
[[  41   -5   22  -23  -42   26   41   14   13   46  -23    0  -22  -73
    -8   71  -47   75   30  -30  -12  -66    8  -89  -23   72   -9  -60
    17   47    6   31   44  118  152   10   18]
 [ -45   53   36  -76    5   93  -25   31 -264 -194  116    0   47 -197
   190   21  -73  228   49   34  266  429  236 -103  -25    7 -165 -138
  -147   -2 -141  431 -337  -78  -31 -122   62]
 [ -11   58   32 -139  159   84 -129 -185 -128 -183   35 -105   71  -65
  -233  237   71  171  -88   88 -151   66   61 -117 -107  -19 -187   28
  -188  125    4  240 -133  -70  -49    1 -106]
 [-105   35  -47    5   81  -34 -151 -245 -286 -234  104  -42  295   44
   136  114   12   54 -171    6   23  143  394  -78 -227 -219   32  -86
  -359  217 -251  189  -31   69  -23   87   54]
 [   6  -33  184 -106  -91   10  -27  368  204  102 -143  160 -230    6
   187   44 -143  148 -111  138 -277 -212 -103  182  133  266    3  189
   212 -227   52 -163  -40  -85  176 -130  -46]
 [  35  -20   54  -40 -209   -9   71  193  140  127  -80   88  -66   27
   172  -24 -177   -2  -51  -18  -28 -237  -10   22  113  106   60  -45
   205 -214    4 -167  150  138  178  -49   75]
 [  23   49   74  -41   25  -44    0  136  -54  -32  110   41   37  168
    12  144   93   25  -21   54 -111  -97   -2   31  -34  -72  153  149
   -58   96   88 -108   28  -63 -145   44  -88]
 [  20  -53   39  176   57  -89   37   47 -168   34  170  146   98  246
  -110   67  154   49   79   -8    3  229  202  -62 -150 -126  231   90
  -188  266  -32  -10   94 -110 -271  195  -18]
 [  43    6    7  -50  -68   52   32   63   13   24   44   -9  -51  -71
    21   36  -50  117   91  -19   51  -49  -46  -48   45  110   -7  -42
    41   14    9   44   -2  113  162  -28   12]
 [  60   -9  -16   13 -144    4   66   98    0   62  151   48   19  160
   -54  -14  -14   33  107  -41  102  -46   -8  -36   98    3  112  -15
    74  -54   29  -84  150   69  -55   44   30]
 [  13   30   74 -116   25   25  -72  136   37  -40   57    4  -73   42
    27  126   25  146  -16   94 -177 -160 -107   97   32  111   40  170
    -6   46   57  -64  -49  -21   92  -37 -100]
 [ -31   18   81  -80   43    2  -96   86  -29  -73   12   35   -8   24
   101  118   -6  135  -97   96 -171  -64   48   73  -40   54   25  121
   -78   53  -34   -1  -71  -38   68  -23  -57]
 [   3   34   -1    2  164   48  -49 -202 -279 -167  171  -45  156   43
  -318  187  158  147   36   28   45  357  202 -212 -160 -148  -97  -25
  -280  233  -23  328 -114 -145 -298  102  -65]
 [  29  -18  107  -66 -121   25   62  281  131  113 -115   90 -189 -170
   289   -5 -166  127   25   17  -41 -145  -81   60   76  246   14    1
   171  -98   11  -49  -58  104  335 -122   34]
 [  18  -17  -40   10  -29   47  -22 -142 -100  -38  104  -11   98   72
  -215   54    0  100   25  -23   61  125  134 -144  -15  -36  -57  -85
   -81   23  -64  139   71   35  -73   74   29]
 [  47   14  -22  -24 -156   54   88   39  -70    7  109   10   34    2
   -14  -26  -88   63   99  -59  233  108   77 -134   97   -2  -42 -156
    69 -132  -15  120   28   74  -40  -24   85]
 [   7    4  -26  -13   -6   59  -29 -134 -157  -93  128  -17  115   51
  -196   67   10  118   21   -4  101  218  171 -159  -20  -68  -96  -93
  -113   10  -68  221   -7  -27 -144   46   23]
 [  23   20   99  -13  159   42   14   22 -166  -65   44   21  -28 -113
  -121  178  106  190   73   51  -22  284   78 -135 -146   21  -76   36
  -163  228   47  271 -210 -151 -111   17  -82]
 [  -7    8   35  -66  -85   21    1  117   17    1  -38   19  -46 -144
   289   11 -134  110   -9   -3   21  -98   31   23    6  129   19  -52
    25   -5  -79   21  -53  160  307  -79   53]
 [  23  -33   63   40   32   24  -22   37 -124  -30  147  107   23  197
  -291   78   86  161   39   74  -21  297  134  -76    5  -24  -31   86
   -77    0    5  139  -22 -236 -338   73  -47]
 [ -11   63  -36 -138  -43   58  -95  -93  -86 -152  146  -84  124   93
   -67   96  -18   81  -65   35   11  -65   55  -31   54  -64  -56  -16
   -64  -66  -35   69   14   44  -45  -16  -16]
 [ -55   75  -48 -184  -97   33 -138   -3   -2 -152   65 -102   79  -55
   360   34 -140   86 -114   24  -15 -316   12  120   48   51   37  -21
   -43  -32 -136  -55  -16  263  377 -100   32]
 [  36   10   81  -43   73   15   -2  120   -4    9   26   19  -88  -52
     6  136   61  151   66   47 -125  -44  -78    7  -58  113   52  117
   -51  185   68   12  -77   -8  105    1  -91]
 [  50  -11   57  -36 -155  -22   79  159  145  139  -89   61  -57   30
   107   34 -122  -27  -50  -25  -93 -296  -49   -3   63   78   85  -15
   174 -122   52 -198  178  149  167  -10   37]
 [   0  -21   52    4  -15    7  -12   13  -51   -5   -5   64   27   37
   -38   74  -33   91  -57   28  -51   71  140  -66  -40    3  -22  -12
   -42   -6  -49   70   19  -29  -34   27   14]
 [  40  -19  -84   -4  -73   46  -25 -164  -37  -14  133  -48  104  119
  -249   40   -2   70   46  -46   46  -30   52 -120   34  -20  -15  -78
   -36   13  -45   34  176  126    2   91   26]
 [ -22   -4  129  -34   31   21  -20  161  -74  -37  -22  103  -63  -65
   120   80  -38  172  -41   87  -59  168  119    4  -41   85  -42   54
   -46    6  -39  143 -173 -127   -7  -60  -17]
 [  49   -1   13  -25  -11    3  -11    7   23   25   87    2   16  153
  -186  117   62   55   19   17 -124 -145  -53  -25   11    6   75   86
    -8   65   71  -99  140   28  -40   79  -65]
 [  35  -35  169  -69  -97   11   52  256  189  150 -223  132 -181  -59
    81   72 -159   71 -121   68 -232 -186  -47   27   68  200  -56   52
   221 -221   73 -104   31  -25  145  -89   -3]
 [ -11 -108   92   67 -116  -42  -35   42  115  128 -150  190    8  219
  -124   27 -130   15 -231   55 -257  -79  201   -9   20   38   -4   29
    99 -234  -89 -138  251  -59  -68   79   56]
 [  47  -27 -100   14  -56   19  -43 -217   -7    8  126  -57  133  202
  -331   72   35   24   10  -50  -44 -138   36 -119    8  -58   33  -43
   -52   54  -26  -58  283  151  -16  151    3]
 [  72    6   36  -69  -60   43   28   96   74   57   55    8  -71   69
  -153   83    3   90   59   21  -73 -132 -127  -25   93   95    8   60
    99  -47  109  -63   77   17   10    2  -54]
 [ -29    9  228  -48   14  -11   37  365  -30   10 -134  176 -157 -166
   370   75 -100  159  -78  114  -89  150  109   63  -49  141  -17   81
    28  -48   -6  109 -276 -173   55 -143   -7]
 [  66  -36   64   27   73   96   88 -123  -94   44  -85   17  -37 -179
  -376  142    8  162   71  -22   28  337  121 -321 -101   56 -256 -158
   -39   59   40  360  -80  -89 -103   39   -1]
 [  79    2    3  -46 -118    3   67   51  117  106    4   -8  -17   91
  -101   74  -36  -24   13  -37  -76 -298 -109  -52   70   37   71   -7
   132  -55  103 -180  221  153   86   42   -7]
 [ -27   70  134 -123  138   89  -70  186 -219 -201  155   30  -79 -129
    91  126   70  317   86  146   57  389   55   22  -23   89 -115  121
  -161  106    6  356 -443 -273 -128 -135 -104]
 [  85  -25  106  -27   29   -9   81   64  175  176 -212   18 -133 -109
  -105  191   -8   18  -35   -7 -294 -312 -143  -88  -92  143   16   46
    97  117  152 -135  130  119  234   45  -72]
 [  11   38   42  -20  135   41   -2  -91 -198 -105   65  -32   65  -94
  -128  174   92  141   38   16   21  243  132 -175 -160  -57  -80  -37
  -200  227    1  275 -148  -68 -102   40  -49]
 [  -9   12  120  -34   68   10  -33  127 -106  -68   42   87  -19   28
     4  122   38  152  -35   99  -82  177  112  -11  -57   12  -16  100
   -89   47    6  123 -147 -186 -149  -16  -59]
 [  22  -24   49   37    4  -33    0   19  -37   27   55   78   53  191
  -160  106   55   36  -36   25 -116    5   95  -51  -49  -55   81   72
   -53   53   17  -52  125  -64 -162  105  -33]
 [ -57    1   50  -66   70   57 -124  -64 -118 -134  -12    5   30 -114
    47  101  -52  211  -98   78  -71  161  181  -36  -84   64 -135  -14
  -156   56 -143  242 -167  -37  100  -41   -4]
 [  34  -16   75  -29 -105  -31   54  167  128  120  -98   70  -71    2
   148   51  -99    7  -52   -5 -129 -266  -39   25   18  100   97   21
   124  -51   34 -178  126  130  201   -9   18]
 [ -28    5  227 -155  -46   74  -55  468   46  -37  -34  179 -263  -93
   294   10 -137  305  -36  206 -101  145  -35  201  171  295 -106  193
   143 -260    9  108 -352 -273   49 -246  -51]
 [  34  -20   60  -54 -197  -29   39  251  195  139  -64   88  -98   66
   227  -16 -153    4  -50    5 -115 -373  -94  117  127  148  142   51
   212 -167   21 -286  177  165  256  -46   36]
 [ -21   55  -21  -76   24   58  -45 -151 -179 -155   73  -76  138  -78
   -17  113  -21   95  -41   -5   88  130  178 -149  -80  -84 -110 -125
  -157   62  -84  243  -84   49  -13   -6   23]
 [  47   -2   46  -24 -124  -22   78   86   87  105  -64   46    0   62
    17   65  -82  -45  -63  -30  -76 -223    7  -56   28    7   63  -37
   120  -98   52 -147  184  114   54   24   31]
 [ 104  -41   93  -31  -95   71  133  236  140  178  -62   76 -235 -135
   -50   18  -77  160  165   -7    2  -26 -172  -59  112  268  -52   -6
   214  -74  123   21  -22   32  180  -67   -7]
 [  95   45   30  -74  -30   24  111  108   66   81    5  -56  -90 -124
    35  115   11   41  130  -51  -10 -231 -190  -71   -5  101   68  -10
    73  133  148  -66   30  180  220  -14  -47]
 [  23  -44  154  -46  -67   -1   41  317  185  154 -195  128 -237 -171
   290   34 -146  137  -22   50 -189 -204  -99  104   25  295   42   81
   164  -37   23 -111  -46   75  385 -101   -3]
 [ 122  -59    2    5 -309    2  167  209  269  277  -38   88 -123  124
   -43  -79 -165  -48   87  -89   12 -366 -174  -20  235  161  110  -62
   365 -279  108 -313  354  224  172   11   81]
 [  69  -80  227   33 -105   12  162  438  143  233 -172  254 -291  -81
    86   -6 -128  147   56   60  -77  123  -32   -1   95  266  -29   57
   261 -204  103    1  -79 -172   14  -95   16]
 [  38  -22   19  -46 -149   11   25  147  137  101  -26   39  -88  -17
   146  -11 -124   68   21  -17  -47 -257  -86   52   93  167   76   -2
   139  -74   -7 -147  115  188  293  -34   37]
 [  -7   34    3  -45  114   56  -54 -244 -184 -133   30  -76  144  -43
  -256  196   57  102  -66   13  -33  180  187 -222 -154 -107 -159  -90
  -203  135  -38  275  -50  -33 -125   67  -32]
 [ -22  -20  132 -105  -96   46  -34  251   90   23 -118  111 -157 -124
   266    6 -189  184  -89   95 -105  -44   21   97   91  233  -82   35
   129 -200  -59   30 -130  -20  237 -156   28]
 [  30   64   20   59  -30    5  180   71 -310  -63  175   32  116 -100
   136   25   27   44  182  -94  416  440  244 -241 -104 -169   33 -210
  -131  134  -18  317 -168  -27 -225    7   91]
 [  42  -56   62  -14 -175  -37   24  214  231  180  -87  110 -111  114
   124   -6 -129    9  -63    9 -195 -393  -96  114  108  164  152   84
   207 -137   23 -325  241  155  248    4   23]
 [ -20   28   73  -26   61   40  -15    3 -205 -121   71   40   63  -27
   -43  110   19  150  -17   53   64  324  213 -123  -79  -59 -101  -34
  -143   40  -46  282 -178 -157 -197  -13   -8]
 [ -63  -13   55  -20   73   62 -124    7 -197 -157  103   64   20  -61
    54   44  -12  279   -7   94   39  373  227   -7  -57   67 -108   18
  -196   76 -175  320 -253 -145  -23  -43    1]
 [ -35   37   61   -3  135   56  -29 -135 -339 -199  103   20  155  -32
  -188  157   69  163  -32   54  124  551  351 -241 -157 -168 -196  -97
  -262   90  -78  465 -238 -250 -382   25   -3]
 [  -6  -78  -65   41 -148   -1  -71 -163   49   43   -5   40  125  194
  -149  -10 -119   14 -135  -31  -80 -132  180  -63   36  -15    0  -91
    14 -138 -157  -84  307  152   66  109   97]
 [ -86   57  123 -151  105   49 -195  251 -152 -236  174   55  -73  -33
   321   80   25  332  -15  202  -68  177   42  233   14  140   10  245
  -176   89  -94  169 -398 -204   52 -150 -104]
 [ -62  123   50 -232   54  104 -137   95 -198 -290  167  -83   11 -160
   280   98  -30  261   -8  122   95  150   48   73   29   54 -121   46
  -151   18  -73  293 -396  -71   75 -193  -53]
 [  23   29   56   26  187   69    9 -102 -321 -146  193   12   85    9
  -374  178  188  206  125   49  116  572  202 -251 -141 -118 -145  -12
  -256  216   32  441 -228 -292 -442   73  -81]
 [  -5  -26   63  -32  -15   17  -48  125   21    9    1   64  -79  -37
   122   40  -52  170    0   52  -90  -32   14   62    2  153   28   71
   -12   43  -53    9  -51   27  190  -32  -11]
 [  56  -49    5   43 -128  -26   57   33  100  141  -20   66    1  130
   -99   26  -59  -11   -8  -44  -77 -191    8  -57   31   38   94  -22
   100  -47   14 -164  261  131   70   87   37]
 [  13    2   92  -49   43   -2  -63  185   18  -11   83   68  -85   98
    26  102   62  160   16  101 -180  -79  -73  117   11  110  108  216
   -31   98   46  -83  -46  -77   26    0 -104]
 [  44  -11  114  -71   71   93   18  137   21   32  -74   26 -205 -272
     5  109  -23  264  108   54  -72  102  -95  -47  -29  267 -132   35
    13  110   50  202 -229  -29  235  -90  -61]
 [  27  -66  114   54  194   13  -72    9  -43   16   23   95  -77   88
  -348  191  166  226   25  111 -285  177   24  -39 -128   97  -13  211
  -154  247   47   94  -51 -224 -137  115 -145]
 [  25    4  -58    3   82   46  -62 -221 -158 -100  184  -67  134  104
  -341  135  125  125   62   -6    8  137   94 -157  -84  -81  -33  -13
  -197  199  -23  165   49   -2 -138  128  -49]
 [  21  -48  -30   18  -77   13   10 -168   40   70 -114  -12   70  -37
   -98   61 -112    9  -88  -68  -65 -130  129 -159  -65   19  -54 -162
     6   -9  -87   12  206  213  197   78   80]
 [  45  -23   86   56 -156  -39  143  366   11  132   61  166 -112    6
   323  -77  -79   69  147  -31  148   37    8   52   65  110  197   10
   116  -24    8  -85  -11   43   87  -40   69]
 [ -21   27  143  -44  109   21  -26  121 -158 -101   23   79  -22  -56
    36  145   39  179  -34  104  -54  276  147  -42  -95   12  -67   74
  -130   80   -3  227 -246 -219 -154  -43  -62]]

[ -96   30 -149 -227  246 -105 -210  196   15  147  193  -72  -85  121
 -270  -10 -152   22   55   20  100  -47  -68  300  367  210  -12   45] -> 45
[  82 -118  138  230 -211   92   -9  -21   28 -106  -24  185   25 -187
   48   68  141  148  -96   54 -113  186  141  -15 -197 -122 -146  -87] -> 43
[  81  -70  270  137  -94   -2    2   72   62  -46  -79  142  -63  -83
 -208   87  257   54 -193   47  222  516  -40  -51 -232   51  -32  133] -> 47
[ -55  206 -277 -136  237 -150 -149  220   25  125  160  -87 -111  114
 -142  -58 -364  -55  147   38  -36 -422 -109  273  387  276   51 -128] -> 59
[  74 -192  210  242 -197  101   14 -102   67 -129   45  121   75 -137
   86  139  114   97 -122   45 -131  238  197  -83 -123 -170  -96  -70] -> 27
[  43  -74  120  148  -51   54  -26   19   63  -23   -1   44  -57  -78
   39   44    1   34 -103   62  -63   72   94  -25   64   30   -7  -79] -> 22
[  28   61  -28   79   -5  -26  -62  135   12   26  -15   75  -80  -79
  -34  -30  -77   46    4   25  -66 -129  -27   88   33   89  -33  -99] -> 63
[ 200  447 -447   46  -59  -88  -56  -21  170 -342  345  -16  -44  105
 -216  215 -291  -17  118  572   83  104   -1  387  129  501    5 -375] -> 3
[-118 -128  185 -256  394 -114 -218  476  -84  492 -156 -112 -174   43
  -65 -218  -79   16  -62 -296   15 -322 -252   -8  307   80  215  250] -> 46
[ -69 -138   41  -21   82   -5 -124  105    4  132   24   61 -106  -52
 -131  -47   35   94  -61  -54   39   48   38  124  136    2 -122   50] -> 34
[   5 -114   17  -29  184 -146  -34   15   96   93  208 -101  -41  159
 -174   94 -128  -17  -64   17  139   64    4   40  158   17  -13   63] -> 53
[ 138 -104  186  122  -24  -82   10  153    1   76  -48   82   48  -60
   24   41   55  113  -93  -43  -50   13  -85 -132 -318 -149   16   48] -> 31
[  85  -31  191  320 -232  102   60  -51   72 -152  -80  159  -29 -189
   79   76   96   34 -123   69  -93  181  132  -98 -150  -18  -60 -126] -> 41
[  15  120 -157   64  155 -159   16   31  111   38  135  -55 -185  109
 -180   15 -248  -90    1  104  148 -132  -30  110  200  222  -40  -97] -> 40
[  -4  209 -200 -218  260 -118 -233  425  -47  228   20  -92  -96   48
  -15 -127 -314   15  134   10 -153 -531 -223  227  324  286  209  -91] -> 64
[-123   54  100  152  -27  -14  -21  128  -14   48  -65   74   13 -101
   41  -64 -159 -120   84 -267 -237 -350    0  -37  147  -15   17  -74] -> 67
[  55   -8  -61 -175  241 -119 -165  216   38  150  160 -136  -37  136
  -94   42 -168   51  -16  104   35  -84  -96  133  225  150  143   17] -> 16
[ 234  153   68  275   10 -145  169   -9  182  -99   51  -68  -85   96
   10  158 -198 -137 -118  226  101   12  -62 -191 -121  181  173 -139] -> 52
[ 164   23   42 -103  205 -123 -107  247   60  125   89 -134  -42  131
  -46   77 -117   45  -95  179   79   13 -161    9   56  178  247   32] -> 8
[-138 -135   24 -183  266  -43 -192  163   28  227   93  -78 -176   83
 -225  -53  -45   19  -73  -53  147   56   -6  182  432  148   -7  130] -> 13
[  39  -57  136  186 -151   37  -17   67    1  -35  -81  186  -18 -175
  -20    9  123  102  -70  -32  -66  106   35  -10 -190  -70 -116  -27] -> 56
[  72 -169  -83 -175  231 -104 -180  194   -2  223  160  -82  -31   73
  -35   -3 -100  210  -38   84  -10 -124  -40  142   93  -44  -16   32] -> 35
[ 232  -70   74  -24  100  -42  -85  145   86   48   86  -95  -47   56
   31  119  -17  139 -176  299   58  176  -48  -18  -34  112  175  -16] -> 1
[  30 -148    9  178  149 -169  145 -257  228  -22  291 -113 -148  215
 -229  187 -163 -114 -159  131  323  245  157  -55  165   25 -131    8] -> 2
[ 118  -58  195  237 -171   56   50 -109  138 -197   49  101  -41  -69
 -113  187  165   27 -197  207  147  535  122  -46 -127   74  -53  -29] -> 18
[  17 -169 -266   36   34  -29  -43 -308  192 -139  403   37 -208   96
 -399  174   28  161 -135  396  383  568  294  359  192  104 -445  -79] -> 21
[  51   75 -400 -279  213  -76 -303  265  -33  135  262  -86  -11   60
   -1  -34 -306  224  150  224 -205 -421  -40  417  317  159    2 -195] -> 6
[  65 -143  234  263 -192  108   33  -90   88 -135    1  111   12 -133
   48  125  126   45 -160   65  -55  298  173  -97  -84  -75  -60  -59] -> 68
[  26   40 -109  154  -98  -64    9  -71   68 -133  158  139   -7  -33
 -199   92  -38   53   29   81   52  114   76  161  -97    6 -242 -105] -> 11
[ 122 -235  304  100 -242  187 -133   96  -29  -81  -45  163  174 -227
  150  114  293  264 -145   57 -229  340  117  -44 -247 -202    2    2] -> 9
[ -38 -337  -27 -202  305 -147 -175  132  -21  320  233 -115   32  132
  -49   -3 -140  186  -14 -124  -49 -217   23  103  169 -248  -96  127] -> 42
[  71 -420  -49   74   35   12  -30 -256  134   18  277   43 -158   10
 -157  123  126  287 -234  271  236  467  316  146   15 -179 -411    5] -> 61
[ -77  140 -189 -180  286 -123 -184  296    4  220   37  -68 -237   73
 -213 -129 -220  -17   49   24   96 -265 -152  266  387  333   50  -20] -> 37
